Below are the code and all the weights of a small trained network. Each question names an input and a target symbol and asks about switching units off, where a switched-off unit gives its printed mean instead of its output.

import numpy as np


def w(rows, s, z=0):
    codes = np.array(rows[::2]) - 128.0
    scale = np.full(codes.shape[1], s)
    scale[-1] = z or s
    return codes * scale


def f(y):
    return y / 2 * (1 + np.tanh(0.7978845608 * (y + 0.044715 * y**3)))


def softmax(a):
    e = np.exp(a - a.max(-1, keepdims=True))
    return e / e.sum(-1, keepdims=True)


def log_softmax(a):
    a = a - a.max(-1, keepdims=True)
    return a - np.log(np.exp(a).sum(-1, keepdims=True))


def net(x, mask):
    ids = ['βγδζηθμξτψ'.index(c) for c in x.split()]
    T = len(ids)
    res = E[ids] + P[:T]
    u = 0
    for l in range(2):
        q, k, v = (res @ M[l].T for M in (Q, K, V))
        z = softmax(np.where(np.tri(T) > 0, q @ k.T / 2**0.5, -1e9)) @ v
        res = res + np.where(mask[u], z, O[l][:, -1]) @ O[l][:, :-1]
        u += 1
        y = f(res @ A[l][:, :-1].T + A[l][:, -1])
        res = res + np.where(mask[u : u + 12], y, B[l][:, -1]) @ B[l][:, :-1]
        u += 12
    return log_softmax(res[-1] @ U[:, :-1].T + U[:, -1])


Q, K, V, O, A, B = {}, {}, {}, {}, {}, {}
E = w([
[30,208,119,152,187,139],'β',
[175,188,126,151,67,241],'γ',
[66,103,52,45,133,138],'δ',
[67,65,205,133,91,220],'ζ',
[141,111,163,58,155,19],'η',
[211,188,96,57,148,53],'θ',
[154,148,219,140,157,111],'μ',
[198,254,44,83,137,132],'ξ',
[188,88,163,89,87,134],'τ',
[41,38,202,81,140,92],'ψ',
],0.0037)
P = w([
[141,109,125,122,160,151],'0',
[90,184,151,125,43,104],'1',
[126,135,129,144,84,101],'2',
[128,138,127,121,124,126],'3',
[134,133,146,92,146,133],'4',
[131,133,143,67,170,154],'5',
[120,171,191,3,161,158],'6',
],0.0051)
Q[0] = w([
[115,166,174,6,135,176],'L0H0',
[205,157,187,119,84,98],'L0H0',
],0.022)
K[0] = w([
[171,88,123,124,252,174],'L0H0',
[26,95,105,126,167,140],'L0H0',
],0.021)
V[0] = w([
[213,23,66,48,23,138],'L0H0',
[248,136,254,169,147,91],'L0H0',
],0.016)
O[0] = w([
[183,79,108,21,1,127,3],'L0H0',
[246,147,248,177,132,89,4],'L0H0',
],0.009,0.00068)
A[0] = w([
[126,135,156,227,109,76,77],'L0N0',
[168,176,79,151,121,155,124],'L0N1',
[164,192,94,119,118,151,128],'L0N2',
[162,181,91,128,123,150,124],'L0N3',
[169,178,77,153,121,160,127],'L0N4',
[94,52,157,122,139,46,120],'L0N5',
[160,167,81,91,159,74,110],'L0N6',
[77,125,93,169,87,145,1],'L0N7',
[167,162,44,116,161,2,110],'L0N8',
[157,167,98,135,123,151,125],'L0N9',
[167,184,81,137,123,149,124],'L0N10',
[165,169,83,149,125,157,124],'L0N11',
],0.0067,0.0021)
B[0] = w([
[130,141,186,181,65,58,41],'L0N0',
[179,179,80,154,129,160,138],'L0N1',
[177,200,109,135,128,143,197],'L0N2',
[173,187,102,136,130,147,166],'L0N3',
[182,185,78,158,132,165,148],'L0N4',
[126,23,155,119,131,41,82],'L0N5',
[159,169,77,93,168,70,141],'L0N6',
[108,114,63,193,36,103,2],'L0N7',
[151,148,41,99,180,2,96],'L0N8',
[161,170,109,140,127,147,148],'L0N9',
[180,191,83,143,132,153,157],'L0N10',
[174,173,85,149,133,160,136],'L0N11',
],0.0077,0.00061)
Q[1] = w([
[150,40,68,246,47,45],'L1H0',
[70,153,190,22,186,110],'L1H0',
],0.012)
K[1] = w([
[71,224,120,181,7,75],'L1H0',
[205,92,99,143,185,210],'L1H0',
],0.012)
V[1] = w([
[125,67,123,57,221,5],'L1H0',
[209,232,24,122,152,68],'L1H0',
],0.015)
O[1] = w([
[87,152,94,219,2,50,5],'L1H0',
[38,226,217,84,77,131,207],'L1H0',
],0.0088,0.0033)
A[1] = w([
[48,96,221,115,69,203,2],'L1N0',
[226,92,155,31,26,119,198],'L1N1',
[193,138,74,146,186,95,95],'L1N2',
[149,148,61,255,50,174,87],'L1N3',
[194,177,220,208,139,128,220],'L1N4',
[69,101,109,157,129,81,229],'L1N5',
[50,19,177,62,166,6,124],'L1N6',
[114,132,166,180,56,154,148],'L1N7',
[191,235,68,90,139,85,25],'L1N8',
[110,120,107,168,179,180,197],'L1N9',
[69,16,220,147,84,162,68],'L1N10',
[66,108,42,63,146,158,239],'L1N11',
],0.0084,0.0027)
B[1] = w([
[150,172,5,109,168,85,203],'L1N0',
[186,60,154,30,55,101,209],'L1N1',
[92,68,75,96,177,108,150],'L1N2',
[228,230,151,148,142,154,170],'L1N3',
[97,95,183,87,220,46,197],'L1N4',
[75,118,117,209,108,88,163],'L1N5',
[207,204,152,234,111,136,201],'L1N6',
[58,99,167,109,95,137,150],'L1N7',
[88,145,55,77,177,91,155],'L1N8',
[95,116,144,165,181,177,204],'L1N9',
[155,100,21,107,185,94,140],'L1N10',
[112,147,108,143,54,217,254],'L1N11',
],0.013,0.0051)
U = w([
[4,179,137,240,190,177,203],'β',
[202,181,194,48,175,228,214],'γ',
[91,131,88,144,4,205,153],'δ',
[136,10,25,130,159,147,127],'ζ',
[167,179,225,177,62,69,193],'η',
[40,102,117,67,83,45,95],'θ',
[108,62,192,146,200,60,115],'μ',
[104,203,42,78,158,93,2],'ξ',
[150,32,160,87,74,106,79],'τ',
[223,140,46,199,138,105,23],'ψ',
],0.003,0.0025)

Each question gives the input, a string of symbols that net reads in full, and the target symbol t.
The units are the heads (2 rows each of Q, K, V and O) and the neurons (one row each of A and B). Each row of codes is followed by its name. A weight is (code - 128) times the scale printed after its matrix; where a second scale follows, it is the last column's (O, A, B and U).
mask holds one flag per unit, layer by layer, with each layer's heads first. A switched-off unit (its flag False) gives its mean, the last column of its rows in O or B, instead of its output. The means were averaged over made-up inputs and are rounded, as every weight is.
A unit's drop is (log p(t) with every unit on - log p(t) with that unit switched off) / (log p(t) with every unit on - log p(t) with every unit switched off).
The circuit of an input: a set's keep is (log p(t) with only the set's units on - log p(t) with every unit switched off) / (log p(t) with every unit on - log p(t) with every unit switched off). Starting from the 12 units with the biggest drops (on a tie, the unit counted first), units are removed one at a time, each time the one whose removal leaves the highest keep (on an exact tie, the one counted first), for as long as the keep stays at least 0.8.
circuit, biggest first: the units of the circuit, biggest drop first
unit that matters most: the unit with the biggest drop
k most important neurons: the k neurons with the biggest drops, biggest first
top k neurons in layer l: the k neurons of layer l with the biggest drops, biggest first
input ζ ψ μ τ, target ζ: 4 most important neurons => [L1N2 L0N8 L0N6 L1N6]
input β δ η β ζ, target β: circuit, biggest first => [L0H0 L1N1]
input β μ γ ζ ζ β δ, target β: 2 most important neurons => [L1N1 L1N9]
input ζ τ γ β, target ζ: circuit, biggest first => [L1H0 L1N2 L0N8 L0N6]
input β β β, target β: circuit, biggest first => [L0H0 L1N9]
input ψ ψ δ, target ψ: unit that matters most => L1H0
input μ μ η ζ, target μ: 2 most important neurons => [L1N4 L1N11]
input γ β δ β β β μ, target β: circuit, biggest first => [L0H0 L1N1]
input ζ ζ δ δ, target δ: circuit, biggest first => [L1N11 L0H0]
input β β τ γ β β, target β: circuit, biggest first => [L0H0 L1N1 L1N9]
input ψ η η γ, target η: 2 most important neurons => [L1N3 L0N8]
input δ γ δ η γ, target δ: circuit, biggest first => [L0H0 L1N4 L1N11]
input β β γ, target β: 2 most important neurons => [L1N9 L1N1]
input β β η γ γ ξ, target ξ: most important neuron => [L1N8]
input η τ γ η β, target η: 2 most important neurons => [L1N3 L0N5]
input ζ η ξ η η, target η: 2 most important neurons => [L1N6 L0N5]
input β ζ δ β ψ, target β: 2 most important neurons => [L1N1 L1N5]
input ζ β η ζ γ, target ζ: 2 most important neurons => [L1N2 L0N0]
input ξ γ γ ξ η, target ξ: top 2 neurons in layer 1 => [L1N0 L1N10]
input η θ η ψ, target η: 2 most important neurons => [L1N6 L1N3]
input η θ η γ ξ δ γ, target δ: top neuron in layer 0 => [L0N0]
